Here is a tiny trained network, its code and every weight. The questions are about switching its units off for an input and a class, where a switched-off unit gives its printed mean instead of its output.

import numpy as np


def w(rows, s, z=0):
    codes = np.array(rows[::2]) - 128.0
    scale = np.full(codes.shape[1], s)
    scale[-1] = z or s
    return codes * scale


def f(y):
    return y / 2 * (1 + np.tanh(0.7978845608 * (y + 0.044715 * y**3)))


def log_softmax(a):
    a = a - a.max(-1, keepdims=True)
    return a - np.log(np.exp(a).sum(-1, keepdims=True))


def net(x, mask):
    res = np.array(x, float).reshape(1, 2) / 4 @ E
    y = f(res @ A[0][:, :-1].T + A[0][:, -1])
    res = res + np.where(mask, y, B[0][:, -1]) @ B[0][:, :-1]
    return log_softmax(res[-1] @ U[:, :-1].T + U[:, -1])


A, B = {}, {}
E = w([
[2,156,237,99,169,158],'x0',
[163,61,238,53,8,91],'x1',
],0.0095)
A[0] = w([
[98,105,81,150,181,123,82],'n1',
[95,147,64,133,196,148,84],'n2',
[14,129,186,122,180,146,111],'n3',
[154,119,197,64,26,93,105],'n4',
[248,130,5,121,92,135,131],'n5',
[65,108,8,84,203,97,111],'n6',
[119,115,92,95,148,111,242],'n7',
[81,112,163,157,142,112,90],'n8',
[98,129,134,149,126,127,250],'n9',
[208,97,68,147,127,90,88],'n10',
[124,130,99,180,187,138,169],'n11',
[28,151,182,101,170,109,119],'n12',
[162,85,190,122,113,114,110],'n13',
[96,183,101,139,200,120,153],'n14',
[127,183,88,144,161,127,88],'n15',
],0.012)
B[0] = w([
[133,117,77,165,78,144,158],'n1',
[131,81,105,194,60,125,188],'n2',
[112,127,29,89,176,84,212],'n3',
[147,49,117,220,70,163,235],'n4',
[76,96,83,48,194,122,250],'n5',
[138,94,114,163,65,167,198],'n6',
[185,131,253,74,162,101,218],'n7',
[115,127,67,117,106,133,139],'n8',
[194,139,251,51,171,108,224],'n9',
[82,185,40,140,169,103,188],'n10',
[158,106,148,180,112,117,206],'n11',
[62,112,53,87,183,138,204],'n12',
[117,127,108,212,116,128,174],'n13',
[120,96,149,177,131,157,212],'n14',
[99,99,109,171,80,142,164],'n15',
],0.026,0.014)
U = w([
[89,87,46,91,198,91,156],'0',
[169,54,141,247,95,172,176],'1',
[197,108,251,80,164,109,254],'2',
[129,206,125,123,116,163,66],'3',
[115,197,137,122,128,193,66],'4',
[138,197,145,115,123,183,71],'5',
[99,168,101,144,118,196,59],'6',
[135,146,98,169,97,124,45],'7',
],0.012,0.0061)

Each question gives the input, the list of numbers given to net, and the class t.
The units are the neurons (one row each of A and B). Each row of codes is followed by its name. A weight is (code - 128) times the scale printed after its matrix; where a second scale follows, it is the last column's (A, B and U).
mask holds one flag per neuron, in row order. A switched-off neuron (its flag False) gives its mean, the last column of its row in B, instead of its output. The means were averaged over made-up inputs and are rounded, as every weight is.
A unit's drop is (log p(t) with every unit on - log p(t) with that unit switched off) / (log p(t) with every unit on - log p(t) with every unit switched off).
most important unit: the unit with the biggest drop
top k neurons: the k neurons with the biggest drops, biggest first
drop when u is switched off: that unit's drop, to one decimal
input [-4,1], class 0: most important unit : n5
input [3,-4], class 1: top 3 neurons : n5; n2; n14
input [-6,-7], class 1: top 3 neurons : n6; n2; n11
input [-6,6], class 0: top 4 neurons : n5; n10; n11; n6
input [-4,3], class 0: top 2 neurons : n5; n9
input [8,8], class 0: top 2 neurons : n3; n12
input [3,-1], class 2: top 2 neurons : n5; n10
input [6,6], class 0: top 2 neurons : n12; n3
input [-3,0], class 2: top 2 neurons : n3; n12
input [-6,4], class 0: drop when n5 is switched off : 0.2
input [1,2], class 2: drop when n9 is switched off : 0.0
input [1,-4], class 1: drop when n5 is switched off : 0.1
